How the points are linked:
at | ! ^ * & @
Buz | Kar Ret Vad Gaz Lod
Nez | Miv Gup Luf Ges Feb
Pur | Bap Lak Gaz Sul Bof
Lak | Lod Kar Buz Pur Zop
Sim | Tam Did Vun Zoz Zun
Ril | Faf Sis Zun Miv Zoz
Mis | Luf Zoz Dap Naz Nez
Mav | Pek Fel Ges Sal Ret
Vad | Ret Pek Mav Tar Kar
Sis | Vun Bem Sul Ril Sim
Tam | Sul Mov Did Nek Sis
Faf | Sim Vun Sis Dap Nek
Bik | Gaz Tar Zop Did Pur
Tar | Buz Vad Sal Bik Lak
Gev | Mav Ges Vuk Lod Vad
Feb | Mis Dap Miv Pek Guk
Sal | Vad Mav Gev Zop Buz
Nek | Zun Tam Sim Luf Ril
Miv | Dap Ril Gup Fel Mis
Pek | Naz Feb Fel Vad Vuk
Sul | Bem Pur Mov Zun Vun
Fel | Feb Miv Nez Mav Naz
Did | Mov Bik Bof Sim Sul
Luf | Gup Nek Zoz Guk Miv
Mov | Pur Gaz Bik Tam Bem
Gaz | Lak Buz Tar Mov Bap
Guk | Nez Luf Mis Vuk Fel
Lod | Sal Gev Kar Bap Tar
Naz | Guk Mis Feb Ret Ges
Kar | Gev Vuk Ret Lak Sal
Bap | Zop Lod Lak Bem Bik
Zun | Sis Sul Tam Gup Faf
Zoz | Nek Sim Faf Mis Gup
Bem | Bof Bap Pur Sis Did
Bof | Bik Zop Bap Vun Mov
Ret | Vuk Naz Pek Buz Gev
Gup | Ril Zun Nek Nez Dap
Vuk | Ges Guk Naz Kar Mav
Vun | Did Bof Bem Faf Tam
Zop | Tar Sal Lod Bof Gaz
Dap | Zoz Faf Ril Feb Luf
Ges | Fel Nez Guk Gev Pek

In the rows, 44 means zero.

The rows follow the links: the fewer symbols apart two points are, the more alike their rows tend to be.

Each row is also shifted at random along 3 hidden directions that mean nothing.

One row for each point, in no order:
Each row stands for one point.
id 1: 50;30;47;44;45;55;41;46;47;51;44;40;51;42;57;44;40;35;50;42;43;39;43;39;40;33;36;43;45;48;35;40;42
id 2: 87;39;33;50;40;48;46;43;45;38;39;50;65;59;50;41;36;39;45;42;57;40;28;35;39;38;40;43;35;45;49;39;48
id 3: 74;40;36;49;43;48;49;43;52;35;39;49;52;56;51;48;50;37;37;48;47;44;36;37;51;37;47;46;37;44;51;41;50
id 4: 34;39;53;49;51;51;43;50;52;40;45;31;46;30;48;57;45;40;40;35;39;37;49;41;37;40;44;36;45;40;46;32;36
id 5: 49;39;39;39;41;44;38;37;39;49;40;54;53;58;45;32;39;43;54;51;48;50;39;42;50;40;36;47;43;45;36;54;54
id 6: 22;30;51;51;50;56;43;42;56;43;38;37;74;49;57;44;33;36;50;48;50;42;42;31;41;35;38;30;43;43;39;42;51
id 7: 86;55;51;48;49;35;43;53;51;45;50;35;28;22;32;64;57;49;34;37;30;40;55;48;44;55;46;45;48;31;41;34;32
id 8: 99;41;40;62;48;50;53;47;58;30;40;37;70;55;55;56;39;36;36;40;52;34;32;30;39;35;49;35;32;42;55;31;48
id 9: 71;57;50;42;44;37;46;47;32;41;51;36;29;32;31;43;36;51;43;33;48;39;49;49;30;54;47;42;48;45;49;38;33
id 10: 15;47;35;37;37;37;38;46;30;48;49;48;32;45;35;33;40;49;54;37;46;38;38;48;31;43;40;50;42;47;39;41;34
id 11: 44;30;33;39;37;51;41;48;44;46;45;48;34;48;54;41;49;33;46;39;46;41;38;40;36;31;42;52;41;53;42;43;37
id 12: 16;39;52;52;51;49;44;49;53;40;42;28;69;38;48;56;37;45;43;38;49;35;42;37;34;43;37;26;42;38;43;31;44
id 13: 45;55;34;57;45;32;45;44;57;41;38;49;61;53;36;62;58;53;38;51;35;48;37;44;59;60;43;46;36;26;42;39;53
id 14: 27;52;39;50;45;32;39;41;53;48;37;48;64;54;36;54;50;53;45;51;37;49;38;45;54;57;38;46;36;31;39;43;53
id 15: 32;41;47;42;48;46;40;52;45;47;48;33;47;36;43;49;39;42;50;34;42;35;45;41;33;44;37;37;44;41;36;33;34
id 16: 51;38;43;47;46;43;35;41;59;49;36;50;58;46;46;58;56;41;43;58;30;52;45;43;63;47;38;43;41;32;36;45;57
id 17: 48;29;40;46;44;52;38;47;52;46;45;41;60;49;56;45;39;36;54;40;47;38;36;35;36;34;34;40;36;46;35;38;41
id 18: 73;26;36;41;39;49;34;50;47;49;50;44;40;44;54;47;46;35;48;35;42;38;38;39;33;33;39;51;40;48;38;39;34
id 19: 69;44;53;41;47;42;41;38;42;45;40;45;45;41;41;39;40;47;46;51;42;50;51;47;52;45;40;41;49;43;40;51;51
id 20: 66;51;42;39;38;30;35;44;40;54;47;46;36;41;30;46;51;50;49;44;33;44;46;52;46;54;36;51;46;37;35;45;40
id 21: 34;56;39;50;43;35;47;39;47;36;38;51;54;55;37;44;47;53;35;53;44;49;41;41;54;55;48;44;39;40;51;47;56
id 22: 71;53;46;42;46;33;38;46;44;49;46;41;48;40;29;54;45;56;51;40;36;40;46;48;43;56;37;43;43;33;35;36;42
id 23: -9;53;38;40;39;34;47;41;36;43;46;49;25;42;33;42;50;50;37;43;41;46;45;51;50;50;50;56;44;46;51;47;40
id 24: 25;55;43;44;41;36;52;44;32;38;48;40;39;46;36;36;35;52;41;37;56;38;39;47;30;49;50;43;43;46;54;43;39
id 25: 37;37;49;57;49;52;51;41;60;34;39;42;63;48;56;53;44;36;29;52;43;46;42;36;54;37;48;35;41;43;53;41;54
id 26: 23;40;44;34;42;43;35;47;40;54;51;41;26;32;41;46;49;46;51;36;33;42;51;47;38;44;39;49;49;41;32;43;32
id 27: 48;51;34;46;43;35;46;53;47;44;50;41;35;41;37;60;54;46;37;35;40;34;37;46;36;52;46;53;38;38;45;31;33
id 28: 54;55;42;59;52;38;53;40;52;32;34;42;70;54;41;51;40;52;35;50;53;42;36;38;48;52;48;32;35;37;57;39;58
id 29: 32;45;39;40;37;40;39;49;35;51;51;41;38;41;41;42;39;45;54;32;43;38;41;45;30;45;37;48;42;43;34;39;33
id 30: 73;54;48;43;44;40;50;41;27;37;41;46;42;47;36;26;29;49;45;48;57;45;45;48;39;48;47;38;47;50;52;53;48
id 31: 32;58;46;48;45;37;51;46;41;36;44;37;45;42;34;44;37;51;39;38;51;38;46;45;37;52;49;38;43;39;53;37;44
id 32: 49;38;37;53;46;43;41;43;65;44;33;50;66;56;49;62;58;41;37;57;32;49;36;37;62;46;41;45;32;32;39;39;56
id 33: 54;36;34;48;39;48;48;49;50;40;49;43;40;45;52;51;51;37;38;37;44;38;35;38;38;33;46;47;38;49;50;33;34
id 34: 52;56;35;44;38;35;47;39;33;40;40;52;47;57;34;33;38;51;45;47;54;46;35;48;43;50;44;46;39;43;48;49;47
id 35: 38;29;54;45;48;55;41;42;60;47;42;42;37;29;54;61;58;32;32;49;27;54;59;40;61;36;45;44;50;43;41;46;46
id 36: 55;51;53;40;48;42;47;35;35;44;40;46;46;43;42;32;34;47;42;53;45;51;50;46;51;43;45;36;50;45;46;54;54
id 37: 46;41;45;46;44;50;52;48;43;37;49;35;37;37;49;47;40;39;38;31;51;32;42;40;32;37;49;44;43;52;53;36;34
id 38: 72;40;49;47;48;46;40;40;48;47;38;43;62;44;41;47;42;44;48;50;41;46;47;42;51;45;38;35;44;39;36;47;50
id 39: 63;49;51;37;44;36;36;47;39;53;46;40;25;25;30;51;56;52;45;42;29;45;55;53;48;56;42;48;49;35;36;44;36
id 40: 45;35;50;49;47;57;51;41;46;38;38;38;57;43;56;42;36;37;41;45;52;46;45;36;44;32;45;33;45;49;50;42;51
id 41: 32;40;49;46;47;49;47;50;55;43;48;35;22;22;50;62;58;37;29;40;32;44;57;47;48;41;52;47;48;44;49;39;38
id 42: 50;41;37;57;43;51;52;52;51;32;47;34;61;51;54;50;35;38;39;30;59;29;32;34;27;33;47;37;34;45;56;28;38

Some points, each with its row:
Nez id 23
Bap id 2
Vad id 21
Vun id 17
Sim id 33
Lod id 19
Pek id 22
Tam id 18
Faf id 37
Naz id 7
Mov id 40
Lak id 16
Guk id 31
Luf id 29

Row, symbols taken left to right, then the row they reach:
id 1 * ^ ^: id 36
id 6 @ ^ @: id 25
id 9 !: id 24
id 3 * @ *: id 38
id 14 * &: id 34
id 32 & @: id 35
id 20 @ ^ ^: id 10
id 39 @ & @: id 28

